Questions about the table below. Rows and columns are numbered from 0.
1) Report the entry at row 0, column 1.
2) Report the entry at row 2, column 0.
3) Report the entry directly below the centre entry.
4) Report the entry in row 0 and column 0.
5) Report the bottom-left entry.
6) Report the entry just right of the smallest entry.
7) Report the entry in the bottom-right corner.
8) Report the entry in the top-right corner.
[[125 128 119 129 142 136 137]
 [114 130 127 128 128 126 129]
 [117 120 134 108 127 128 128]
 [128 143 128 139 120 127 119]
 [122 109 113 119 133 119 130]
 [115 133 145 132 139 123 119]
 [140 146 111 122 130 127 121]
 [133 141 134 128 122 136 122]
 [126 111 139 132 136 128 124]
 [137 141 128 132 117 128 136]
 [141 118 128 124 124 139 136]
 [128 128 121 151 131 123 128]
 [125 115 128 128 125 119 133]]
1) 128
2) 117
3) 128
4) 125
5) 125
6) 127
7) 133
8) 137

Questions about the grid below. Rows and columns are numbered from 0.
1) The top entry of the column that holds the largest entry?
2) The entry in row 1 and column 0?
3) The smallest entry?
4) The entry just left of the centre entry?
5) The entry at row 0, column 2?
6) The entry just right of the smallest entry?
7) The top-right entry?
8) The entry directly below the largest entry?
[[136 132 125 110 128 142 122 145 128 125 137 126 124]
 [135 153 125 122 124 139 150 130 130 119 128 128 123]
 [128 117 144 135 135 142 147 114 130 125 128 125 124]
 [136 134 116 121 128 133 116 112 137 125 137 146 124]
 [140 137 115 108 128 146 123 121 131 137 119 117 129]]
1) 132
2) 135
3) 108
4) 142
5) 125
6) 128
7) 124
8) 117

[[122 130 120 120 138 149 139]
 [119 112 141 111 133 119 135]
 [125 131 109 119 111 124 116]
 [139 145 122 147 113 143 133]
 [132 107 144 114 119 114 137]
 [127 145 124 154 126 136 125]
 [115 116 120 138 129 118 116]
 [126 128 109 142 122 121 132]
 [142 132 145 115 110 127 120]
 [124 143 120 127 133 114 122]]
Counting starts at 0.
The entry in row 0 and column 2 is 120
Report the entry in row 0 and column 1.
130
Report the entry at row 2, column 0.
125
Report the top-left entry.
122
Report the entry just left of the smallest entry.
132
Report the top entry of the column that holds the largest entry.
120
Report the entry directly above the largest entry.
114
The entry at row 1, column 0 is 119
Report the entry directly below 131.
145
The entry directly below 118 -> 121
Report the entry directly below 149.
119
Report the bottom-right entry.
122
Report the entry at row 1, column 1.
112
The largest entry is 154
The entry in the bottom-left corner -> 124
The entry just right of the smallest entry is 144
Report the bottom entry of the column that holds the smallest entry.
143
The entry directly below 112 is 131
The entry just right of the largest entry: 126

A =
[[131 121 133 122 117 133 131 130]
 [130 128 126 123 140 128 129 122]
 [124 132 146 132 117 126 126 127]
 [132 130 127 124 141 118 110 125]
 [130 128 125 111 128 131 119 124]
 [124 123 119 126 151 132 133 126]
 [134 129 106 116 114 127 130 128]
 [123 131 118 144 125 126 133 129]
 [126 120 139 132 138 120 123 139]
 [128 129 124 139 117 123 137 130]
 [129 133 135 119 123 125 124 120]
 [126 127 133 144 150 117 121 136]]
Indices start at 0.
Which number is the entry at row 1, column 2? 126
Which number is the minimum? 106
The entry at row 0, column 2 is 133
The entry at row 2, column 0 -> 124
Which number is the entry just left of the largest entry? 126
Which number is the entry directly above 138? 125
Which number is the entry in the top-right corner? 130
The entry at row 0, column 0: 131
The entry directly above the smallest entry -> 119
Which number is the entry in row 2 and column 2? 146
Which number is the bottom-left entry? 126
Which number is the entry directly above the largest entry? 128
Which number is the entry in row 0 and column 1? 121
The bottom-right entry is 136
The entry just right of the largest entry -> 132
Which number is the top entry of the column that holds the largest entry? 117
The entry directly below the smallest entry -> 118
Which number is the entry just right of the smallest entry? 116

[[121 123 136 135 123 128 118 131 134 122 145 129 134 122 128 131]
 [113 123 119 144 118 119 124 141 124 121 131 117 137 140 116 138]
 [143 123 131 115 134 141 114 120 153 127 119 136 127 116 134 127]
 [129 132 130 120 129 124 126 120 144 137 121 127 135 119 116 148]
 [141 120 121 123 150 132 128 127 128 106 115 146 133 131 122 131]
 [136 116 122 125 133 131 128 137 134 119 133 132 126 115 111 135]
 [130 133 132 124 132 137 122 113 134 126 118 131 130 118 127 120]
 [147 120 137 127 154 143 130 113 122 125 117 155 127 128 137 135]
 [128 141 137 111 115 121 126 136 139 131 136 128 116 124 135 127]
 [113 117 147 126 121 128 120 133 134 119 129 114 121 120 156 114]]
Rows and columns are numbered from 0.
Give the entry at row 0, column 1.
123
Give the entry directly above the smallest entry.
137
Give the entry in the bottom-right corner.
114
The entry directly below the smallest entry: 119
The bottom-left entry -> 113
The entry in row 2 and column 0 -> 143
Give the top entry of the column that holds the largest entry.
128
The entry at row 2, column 2 is 131
Give the entry in row 1 and column 0.
113
Give the bottom entry of the column that holds the largest entry.
156
The entry at row 0, column 0 is 121
Give the entry in row 0 and column 2.
136
The entry at row 1, column 2: 119
The entry in row 1 and column 1: 123
Give the bottom entry of the column that holds the smallest entry.
119
Give the entry just left of the largest entry.
120
The entry just left of the smallest entry: 128

a =
[[107 137 121 129 124 132 112 132 115 130]
 [122 130 112 131 119 121 111 143 143 125]
 [128 121 122 139 124 117 121 143 122 140]
 [114 127  99 134 126 119 123 129 133 126]
 [123 120 107 125 110 122 124 126 148 127]
 [123 126 115 127 122 128 127 139 125 122]
 [114 131 104 141 122 121 120 139 126 129]]
Counting starts at 0.
The top-right entry: 130
Which number is the entry in the bottom-left corner? 114
The entry at row 1, column 1 is 130
Which number is the entry just left of the smallest entry? 127
The entry in the bottom-right corner: 129
Which number is the entry at row 1, column 0? 122
Which number is the entry at row 0, column 0? 107
The bottom entry of the column that holds the smallest entry -> 104
The entry in row 0 and column 2: 121
The entry at row 2, column 0: 128
Which number is the entry at row 0, column 1? 137
The largest entry is 148
The entry directly above the largest entry: 133
The entry directly below the smallest entry is 107
The entry just right of the smallest entry is 134
Which number is the entry directly below the largest entry? 125
Which number is the bottom entry of the column that holds the largest entry? 126
Which number is the entry at row 1, column 2? 112
Which number is the entry directly below 140? 126
